Below are the code and all the weights of a small trained network. Each question names an input and a target symbol and asks about switching units off, where a switched-off unit gives its printed mean instead of its output.

import numpy as np


def w(rows, s, z=0):
    codes = np.array(rows[::2]) - 128.0
    scale = np.full(codes.shape[1], s)
    scale[-1] = z or s
    return codes * scale


def norm(h):
    return h / np.sqrt((h * h).mean(-1, keepdims=True) + 1e-5)


def f(y):
    return np.maximum(y, 0)


def softmax(a):
    e = np.exp(a - a.max(-1, keepdims=True))
    return e / e.sum(-1, keepdims=True)


def log_softmax(a):
    a = a - a.max(-1, keepdims=True)
    return a - np.log(np.exp(a).sum(-1, keepdims=True))


def net(x, mask):
    ids = ['αβγδεζημξπστφψω'.index(c) for c in x.split()]
    T = len(ids)
    res = E[ids] + P[:T]
    r = norm(res)
    for j in range(3):
        rows = slice(3 * j, 3 * j + 3)
        q, k, v = (r @ M[0][rows].T for M in (Q, K, V))
        z = softmax(np.where(np.tri(T) > 0, q @ k.T / 3**0.5, -1e9)) @ v
        o = O[0][rows]
        res = res + np.where(mask[j], z, o[:, -1]) @ o[:, :-1]
    y = f(norm(res) @ A[0][:, :-1].T + A[0][:, -1])
    res = res + np.where(mask[3:19], y, B[0][:, -1]) @ B[0][:, :-1]
    return log_softmax(norm(res)[-1] @ U[:, :-1].T + U[:, -1])


Q, K, V, O, A, B = {}, {}, {}, {}, {}, {}
E = w([
[136,116,112,111,99],'α',
[146,122,75,79,119],'β',
[110,134,151,165,129],'γ',
[162,122,92,93,172],'δ',
[100,146,70,171,56],'ε',
[79,159,128,155,120],'ζ',
[122,132,145,172,150],'η',
[90,165,166,135,63],'μ',
[96,105,177,130,143],'ξ',
[203,111,33,105,253],'π',
[122,107,171,85,130],'σ',
[189,116,152,67,179],'τ',
[141,99,106,158,234],'φ',
[89,162,154,111,168],'ψ',
[142,187,117,114,141],'ω',
],0.02)
P = w([
[102,149,90,163,4],'0',
[108,143,99,158,1],'1',
[253,113,235,167,50],'2',
[112,143,119,132,61],'3',
[245,113,221,166,70],'4',
[111,135,113,123,66],'5',
],0.0061)
Q[0] = w([
[112,196,80,81,153],'head 0',
[56,153,136,166,157],'head 0',
[70,224,110,94,163],'head 0',
[78,40,59,117,103],'head 1',
[184,181,181,46,126],'head 1',
[250,165,195,155,140],'head 1',
[127,184,209,200,146],'head 2',
[93,74,40,147,67],'head 2',
[27,90,131,94,110],'head 2',
],0.011)
K[0] = w([
[103,119,112,71,108],'head 0',
[121,170,104,138,96],'head 0',
[104,185,127,53,90],'head 0',
[142,36,113,158,107],'head 1',
[138,168,143,27,140],'head 1',
[157,184,170,85,151],'head 1',
[121,114,140,173,160],'head 2',
[142,137,100,151,2],'head 2',
[103,158,139,101,68],'head 2',
],0.015)
V[0] = w([
[101,168,148,97,108],'head 0',
[146,147,158,169,165],'head 0',
[174,138,132,163,78],'head 0',
[203,147,78,189,70],'head 1',
[121,17,147,81,63],'head 1',
[69,2,84,213,162],'head 1',
[87,113,161,172,190],'head 2',
[116,114,112,79,185],'head 2',
[138,130,56,142,131],'head 2',
],0.0091)
O[0] = w([
[85,120,49,111,142,41],'head 0',
[168,23,159,93,96,197],'head 0',
[96,167,118,83,91,198],'head 0',
[135,43,12,220,114,254],'head 1',
[103,2,164,89,175,109],'head 1',
[42,81,103,108,186,91],'head 1',
[148,90,106,204,117,163],'head 2',
[157,62,89,101,75,115],'head 2',
[146,130,140,93,189,199],'head 2',
],0.0065,0.0022)
A[0] = w([
[173,129,230,145,89,93],'neuron 0',
[134,95,79,188,135,88],'neuron 1',
[137,198,76,165,50,41],'neuron 2',
[163,146,115,118,58,136],'neuron 3',
[95,140,221,181,51,115],'neuron 4',
[162,242,197,237,245,191],'neuron 5',
[192,144,91,194,68,35],'neuron 6',
[75,131,120,123,77,121],'neuron 7',
[148,2,114,131,194,17],'neuron 8',
[235,123,75,147,148,126],'neuron 9',
[73,65,167,112,106,129],'neuron 10',
[242,116,80,66,137,136],'neuron 11',
[29,161,142,93,85,2],'neuron 12',
[38,102,217,134,163,78],'neuron 13',
[93,60,118,120,205,155],'neuron 14',
[127,82,25,193,183,144],'neuron 15',
],0.009,0.0068)
B[0] = w([
[90,180,40,108,203,185],'neuron 0',
[166,87,135,127,87,175],'neuron 1',
[155,55,164,186,244,165],'neuron 2',
[195,77,145,188,168,177],'neuron 3',
[76,101,169,83,190,200],'neuron 4',
[123,133,91,28,2,245],'neuron 5',
[195,185,119,244,195,153],'neuron 6',
[166,85,119,37,174,165],'neuron 7',
[185,17,153,182,177,185],'neuron 8',
[64,141,178,125,173,222],'neuron 9',
[161,117,62,125,110,169],'neuron 10',
[55,157,132,175,122,224],'neuron 11',
[232,199,198,251,70,142],'neuron 12',
[121,105,81,162,160,155],'neuron 13',
[181,164,153,236,145,207],'neuron 14',
[170,130,195,88,105,254],'neuron 15',
],0.0074,0.0069)
U = w([
[187,87,59,70,82,114],'α',
[102,143,37,87,149,200],'β',
[54,72,139,121,71,168],'γ',
[69,185,117,140,200,147],'δ',
[96,116,41,189,110,147],'ε',
[63,165,102,163,92,255],'ζ',
[150,110,160,157,6,67],'η',
[86,153,217,167,114,108],'μ',
[38,75,124,159,180,57],'ξ',
[163,143,67,119,221,104],'π',
[103,95,157,52,180,156],'σ',
[187,173,178,76,170,15],'τ',
[192,71,197,139,119,92],'φ',
[170,188,130,68,66,186],'ψ',
[198,206,89,175,89,86],'ω',
],0.017,0.0054)

Each question gives the input, a string of symbols that net reads in full, and the target symbol t.
The units are the heads (3 rows each of Q, K, V and O) and the neurons (one row each of A and B). Each row of codes is followed by its name. A weight is (code - 128) times the scale printed after its matrix; where a second scale follows, it is the last column's (O, A, B and U).
mask holds one flag per unit, heads first, then neurons. A switched-off unit (its flag False) gives its mean, the last column of its rows in O or B, instead of its output. The means were averaged over made-up inputs and are rounded, as every weight is.
A unit's drop is (log p(t) with every unit on - log p(t) with that unit switched off) / (log p(t) with every unit on - log p(t) with every unit switched off).
The circuit of an input: a set's keep is (log p(t) with only the set's units on - log p(t) with every unit switched off) / (log p(t) with every unit on - log p(t) with every unit switched off). Starting from the 12 units with the biggest drops (on a tie, the unit counted first), units are removed one at a time, each time the one whose removal leaves the highest keep (on an exact tie, the one counted first), for as long as the keep stays at least 0.8.
units of the circuit, in order: the units of the circuit, biggest drop first
most important unit: the unit with the biggest drop
which heads matter: for each layer, one digit per head in row order, 1 if its drop is at least 0.15 and else 0, layers parted by /
input η σ σ ψ μ, target ψ: which heads matter => 010
input σ γ η, target σ: which heads matter => 110
input π φ γ ω ω, target ω: which heads matter => 010
input η ψ η, target ψ: which heads matter => 000
input μ π φ σ, target σ: units of the circuit, in order => neuron 0; neuron 15
input α μ φ ω α, target ω: units of the circuit, in order => head 1
input ω φ φ σ π β, target β: which heads matter => 000
input φ π π ψ ε, target φ: units of the circuit, in order => neuron 2; neuron 11
input π φ π, target φ: units of the circuit, in order => head 0; neuron 0; neuron 8
input η σ ψ μ γ, target ψ: units of the circuit, in order => head 1; neuron 5
input φ α β, target φ: which heads matter => 110
input η α φ γ μ, target φ: units of the circuit, in order => neuron 11; neuron 4; neuron 3
input γ ψ η, target ψ: units of the circuit, in order => neuron 5; head 1
input ω τ ω φ α, target ω: units of the circuit, in order => head 1; neuron 6
input π φ σ σ γ, target σ: units of the circuit, in order => head 1; neuron 0; neuron 4
input α α φ α, target φ: units of the circuit, in order => neuron 5
input ξ τ γ, target τ: units of the circuit, in order => head 1; neuron 4; neuron 0
input ω γ α ψ α, target ψ: which heads matter => 011
input π β φ η α μ, target μ: which heads matter => 101
input ξ ξ γ, target ξ: most important unit => neuron 4
input φ φ η α, target α: which heads matter => 111
input ω φ σ α, target α: which heads matter => 011
